Below is a small trained network, with its code and all its weights. Each question gives an input and a class and asks what happens when units are switched off, that is, made to give their printed mean instead of their output.

import numpy as np


def w(rows, s, z=0):
    codes = np.array(rows[::2]) - 128.0
    scale = np.full(codes.shape[1], s)
    scale[-1] = z or s
    return codes * scale


def f(y):
    return y / 2 * (1 + np.tanh(0.7978845608 * (y + 0.044715 * y**3)))


def log_softmax(a):
    a = a - a.max(-1, keepdims=True)
    return a - np.log(np.exp(a).sum(-1, keepdims=True))


def net(x, mask):
    res = np.array(x, float).reshape(1, 3) / 4 @ E
    y = f(res @ A[0][:, :-1].T + A[0][:, -1])
    res = res + np.where(mask, y, B[0][:, -1]) @ B[0][:, :-1]
    return log_softmax(res[-1] @ U[:, :-1].T + U[:, -1])


A, B = {}, {}
E = w([
[167,228,111,122,49,208,15,9,96],'x0',
[217,113,233,53,33,58,81,168,156],'x1',
[118,119,246,130,148,254,188,94,213],'x2',
],0.0076)
A[0] = w([
[146,137,112,164,119,137,101,135,145,254],'N1',
[132,152,26,66,107,13,56,119,48,148],'N2',
[189,134,238,47,22,73,78,189,173,117],'N3',
[133,173,143,177,79,154,76,33,88,224],'N4',
[61,54,132,141,209,23,190,203,179,117],'N5',
[93,99,140,228,189,170,126,103,103,86],'N6',
[133,116,233,137,166,208,158,36,199,111],'N7',
[134,120,70,191,143,24,87,97,46,97],'N8',
[114,177,99,127,85,188,58,126,138,87],'N9',
[190,170,97,90,111,177,116,66,72,113],'N10',
[136,190,101,154,55,175,99,124,126,84],'N11',
[114,181,130,119,109,179,35,119,100,90],'N12',
[44,196,1,204,191,212,172,114,108,107],'N13',
],0.0078,0.009)
B[0] = w([
[149,20,55,176,135,240,192,160,172,218],'N1',
[77,64,152,128,158,119,76,62,182,253],'N2',
[92,207,102,237,68,133,83,74,44,246],'N3',
[178,69,162,146,177,161,172,138,124,243],'N4',
[197,109,188,116,220,53,178,133,89,247],'N5',
[92,137,130,130,89,70,77,109,54,154],'N6',
[6,84,175,36,127,89,59,40,187,205],'N7',
[40,75,151,62,119,102,43,63,167,194],'N8',
[163,157,208,87,144,41,130,147,114,161],'N9',
[156,151,162,102,206,72,176,144,118,179],'N10',
[150,188,152,44,164,29,181,151,94,158],'N11',
[178,166,151,68,188,2,165,151,108,169],'N12',
[133,198,98,204,87,72,88,82,57,222],'N13',
],0.0087,0.011)
U = w([
[9,89,159,45,140,115,86,97,230,126],'0',
[241,135,180,86,187,87,191,157,116,112],'1',
[105,227,117,224,82,117,102,115,72,131],'2',
[187,45,84,193,144,233,182,153,233,245],'3',
[123,211,62,21,72,118,133,201,180,94],'4',
[131,166,115,36,87,138,136,192,153,85],'5',
[131,185,77,23,74,122,134,191,185,86],'6',
[119,227,85,70,117,148,119,226,153,90],'7',
],0.012,0.011)

Each question gives the input, the list of numbers given to net, and the class t.
The units are the neurons (one row each of A and B). Each row of codes is followed by its name. A weight is (code - 128) times the scale printed after its matrix; where a second scale follows, it is the last column's (A, B and U).
mask holds one flag per neuron, in row order. A switched-off neuron (its flag False) gives its mean, the last column of its row in B, instead of its output. The means were averaged over made-up inputs and are rounded, as every weight is.
A unit's drop is (log p(t) with every unit on - log p(t) with that unit switched off) / (log p(t) with every unit on - log p(t) with every unit switched off).
The circuit of an input: a set's keep is (log p(t) with only the set's units on - log p(t) with every unit switched off) / (log p(t) with every unit on - log p(t) with every unit switched off). Starting from the 12 units with the biggest drops (on a tie, the unit counted first), units are removed one at a time, each time the one whose removal leaves the highest keep (on an exact tie, the one counted first), for as long as the keep stays at least 0.8.
units of the circuit, in order: the units of the circuit, biggest drop first
k most important neurons: the k neurons with the biggest drops, biggest first
drop when u is switched off: that unit's drop, to one decimal
input [-7,-7,-8], class 0: units of the circuit, in order : [N8]
input [5,-4,2], class 1: 2 most important neurons : [N3, N4]
input [0,-7,-8], class 0: 3 most important neurons : [N8, N2, N3]
input [-6,7,-1], class 2: 2 most important neurons : [N3, N4]
input [-8,-8,-5], class 1: 2 most important neurons : [N5, N3]
input [2,5,-5], class 0: 2 most important neurons : [N2, N13]
input [3,0,3], class 3: 4 most important neurons : [N8, N5, N2, N4]
input [3,5,-3], class 2: 3 most important neurons : [N3, N7, N5]
input [-2,0,3], class 3: 2 most important neurons : [N8, N2]
input [0,3,-2], class 3: 2 most important neurons : [N13, N7]
input [2,2,-4], class 0: 2 most important neurons : [N2, N8]
input [8,7,-7], class 1: 2 most important neurons : [N12, N4]
input [-3,-4,-7], class 0: drop when N8 is switched off : 0.2
input [-3,-6,-2], class 2: units of the circuit, in order : [N13]
input [-6,2,-7], class 0: drop when N8 is switched off : 1.2
input [-1,3,-3], class 3: drop when N9 is switched off : 0.1
